Below are the code and all the weights of a small trained network. Each question names an input and a class and asks about switching units off, where a switched-off unit gives its printed mean instead of its output.

import numpy as np


def w(rows, s, z=0):
    codes = np.array(rows[::2]) - 128.0
    scale = np.full(codes.shape[1], s)
    scale[-1] = z or s
    return codes * scale


def f(y):
    return y / 2 * (1 + np.tanh(0.7978845608 * (y + 0.044715 * y**3)))


def log_softmax(a):
    a = a - a.max(-1, keepdims=True)
    return a - np.log(np.exp(a).sum(-1, keepdims=True))


def net(x, mask):
    res = np.array(x, float).reshape(1, 6) / 4 @ E
    y = f(res @ A[0][:, :-1].T + A[0][:, -1])
    res = res + np.where(mask, y, B[0][:, -1]) @ B[0][:, :-1]
    return log_softmax(res[-1] @ U[:, :-1].T + U[:, -1])


A, B = {}, {}
E = w([
[1,138,124,133,41,96,124,70],'x0',
[128,128,127,128,129,130,129,129],'x1',
[181,57,162,163,13,123,67,136],'x2',
[62,13,163,29,146,164,129,223],'x3',
[165,130,136,66,72,5,238,149],'x4',
[152,89,189,57,116,224,197,14],'x5',
],0.0061)
A[0] = w([
[96,82,121,86,134,144,118,183,68],'n1',
[152,190,119,159,150,113,153,64,80],'n2',
[179,182,120,179,131,118,109,74,57],'n3',
[118,124,123,151,140,163,117,124,90],'n4',
[40,135,118,130,115,118,144,95,81],'n5',
[64,123,131,138,99,106,121,92,79],'n6',
[117,121,131,139,157,165,81,106,99],'n7',
[147,146,129,88,134,67,184,136,64],'n8',
[82,100,129,76,157,158,156,186,85],'n9',
[114,130,123,155,153,183,84,120,71],'n10',
[145,133,120,120,127,142,124,141,90],'n11',
[135,118,142,119,122,165,156,95,92],'n12',
[210,122,137,123,165,137,136,146,86],'n13',
[206,125,132,128,164,145,141,156,78],'n14',
[110,137,133,144,158,167,88,114,76],'n15',
[52,135,134,124,106,111,113,86,93],'n16',
[148,105,136,113,141,177,157,70,87],'n17',
[65,135,132,127,90,114,126,101,70],'n18',
[159,101,137,92,96,175,140,73,76],'n19',
[161,127,146,101,107,80,190,155,68],'n20',
[94,93,149,92,141,126,108,148,84],'n21',
[131,144,130,133,127,127,124,119,100],'n22',
[118,147,104,160,129,93,96,206,76],'n23',
[119,125,136,146,156,171,68,113,88],'n24',
[123,135,99,163,140,98,85,179,78],'n25',
[97,79,126,89,135,158,134,178,70],'n26',
[143,113,128,110,126,159,151,85,94],'n27',
[160,131,140,102,122,66,166,116,101],'n28',
[202,132,117,121,201,143,130,148,94],'n29',
[73,192,114,102,250,133,183,111,6],'n30',
[117,142,122,154,163,192,85,126,92],'n31',
[88,132,108,120,95,130,127,111,90],'n32',
[200,64,147,154,28,134,64,134,2],'n33',
[159,163,113,148,128,116,126,81,104],'n34',
[79,173,113,146,179,87,113,178,101],'n35',
[158,121,115,100,103,92,177,138,80],'n36',
[192,118,132,113,163,142,127,163,79],'n37',
[123,144,139,84,162,177,186,59,90],'n38',
[159,170,108,165,116,135,137,103,72],'n39',
[113,144,125,159,147,96,103,185,89],'n40',
],0.015,0.0095)
B[0] = w([
[92,71,193,123,128,133,128,137,210],'n1',
[83,64,207,133,141,146,129,153,217],'n2',
[80,69,229,137,147,126,129,148,213],'n3',
[122,118,111,124,130,125,138,97,141],'n4',
[93,212,103,126,120,142,132,148,198],'n5',
[110,205,131,122,138,143,133,146,180],'n6',
[98,120,92,116,130,93,136,82,183],'n7',
[101,100,66,132,123,113,129,59,210],'n8',
[80,66,204,131,141,144,124,145,237],'n9',
[91,117,82,132,120,106,127,70,186],'n10',
[119,135,125,145,122,134,121,129,116],'n11',
[176,133,148,140,107,93,117,123,170],'n12',
[102,221,132,121,117,146,133,154,210],'n13',
[97,221,138,132,117,140,112,143,204],'n14',
[106,110,85,132,125,110,141,88,169],'n15',
[96,219,126,124,132,133,137,152,200],'n16',
[217,150,173,130,132,100,136,99,206],'n17',
[109,203,133,142,130,143,125,134,173],'n18',
[217,144,153,130,117,82,128,127,206],'n19',
[94,107,78,123,131,108,142,62,213],'n20',
[101,105,180,144,145,141,144,134,177],'n21',
[105,111,132,124,107,138,115,133,119],'n22',
[219,151,181,119,130,97,124,91,250],'n23',
[91,122,88,123,132,100,145,73,196],'n24',
[199,141,153,123,106,91,139,121,227],'n25',
[90,88,202,138,135,134,112,130,208],'n26',
[185,136,150,124,112,106,126,120,175],'n27',
[98,122,87,127,142,94,127,68,213],'n28',
[84,235,117,128,124,142,136,167,228],'n29',
[171,46,7,140,142,219,105,218,232],'n30',
[94,126,79,115,126,108,135,53,209],'n31',
[111,174,130,143,133,130,123,136,150],'n32',
[174,52,2,131,149,215,114,237,227],'n33',
[93,77,195,122,121,145,132,130,191],'n34',
[227,118,118,127,108,111,120,143,254],'n35',
[100,116,96,134,122,122,120,63,191],'n36',
[97,199,141,135,129,130,140,158,194],'n37',
[230,127,129,120,102,92,119,140,245],'n38',
[94,88,190,108,138,135,114,143,172],'n39',
[199,135,157,134,107,105,138,105,219],'n40',
],0.034,0.0064)
U = w([
[254,112,168,124,99,59,129,135,114],'0',
[51,29,240,140,172,147,126,163,182],'1',
[65,81,39,122,146,79,156,25,62],'2',
[76,248,126,136,132,162,142,204,58],'3',
[182,39,34,146,157,212,100,231,253],'4',
],0.0046,0.0021)

Each question gives the input, the list of numbers given to net, and the class t.
The units are the neurons (one row each of A and B). Each row of codes is followed by its name. A weight is (code - 128) times the scale printed after its matrix; where a second scale follows, it is the last column's (A, B and U).
mask holds one flag per neuron, in row order. A switched-off neuron (its flag False) gives its mean, the last column of its row in B, instead of its output. The means were averaged over made-up inputs and are rounded, as every weight is.
A unit's drop is (log p(t) with every unit on - log p(t) with that unit switched off) / (log p(t) with every unit on - log p(t) with every unit switched off).
The circuit of an input: a set's keep is (log p(t) with only the set's units on - log p(t) with every unit switched off) / (log p(t) with every unit on - log p(t) with every unit switched off). Starting from the 12 units with the biggest drops (on a tie, the unit counted first), units are removed one at a time, each time the one whose removal leaves the highest keep (on an exact tie, the one counted first), for as long as the keep stays at least 0.8.
units of the circuit, in order: the units of the circuit, biggest drop first
most important unit: the unit with the biggest drop
k most important neurons: the k neurons with the biggest drops, biggest first
drop of u: that unit's drop, to one decimal
input [-8,3,-4,2,-1,-7], class 3: 2 most important neurons	(n29; n14)
input [8,4,-5,-2,8,-2], class 2: most important unit	n8
input [-4,-5,4,-4,1,1], class 1: units of the circuit, in order	(n3; n38)
input [-1,6,-6,-6,-1,0], class 1: 3 most important neurons	(n2; n3; n33)
input [1,1,-8,-8,8,-1], class 1: 3 most important neurons	(n2; n3; n34)
input [5,-7,3,6,-7,-5], class 2: 3 most important neurons	(n24; n31; n10)
input [8,-3,-8,-7,4,5], class 3: 2 most important neurons	(n5; n16)
input [5,-5,8,1,6,7], class 4: 2 most important neurons	(n33; n23)
input [-2,4,-7,-6,-7,6], class 2: 4 most important neurons	(n31; n10; n24; n7)
input [0,-2,-4,-1,-7,-6], class 2: 2 most important neurons	(n31; n10)
input [8,3,-8,1,3,2], class 3: 2 most important neurons	(n5; n16)
input [-8,5,1,6,7,6], class 3: 2 most important neurons	(n13; n14)
input [-5,7,5,-2,0,3], class 3: 3 most important neurons	(n30; n13; n14)
input [-8,-5,2,6,-6,3], class 3: units of the circuit, in order	(n29)
input [3,1,8,8,-1,0], class 1: 4 most important neurons	(n26; n1; n30; n21)
input [6,-7,-7,-8,0,-2], class 1: 2 most important neurons	(n2; n3)
input [1,6,8,-5,0,3], class 4: drop of n33	1.4
input [-6,-7,3,-6,4,2], class 1: drop of n2	0.2
input [3,7,-3,-6,-2,4], class 1: drop of n25	0.0
input [-3,1,-6,3,5,3], class 4: units of the circuit, in order	(n30)
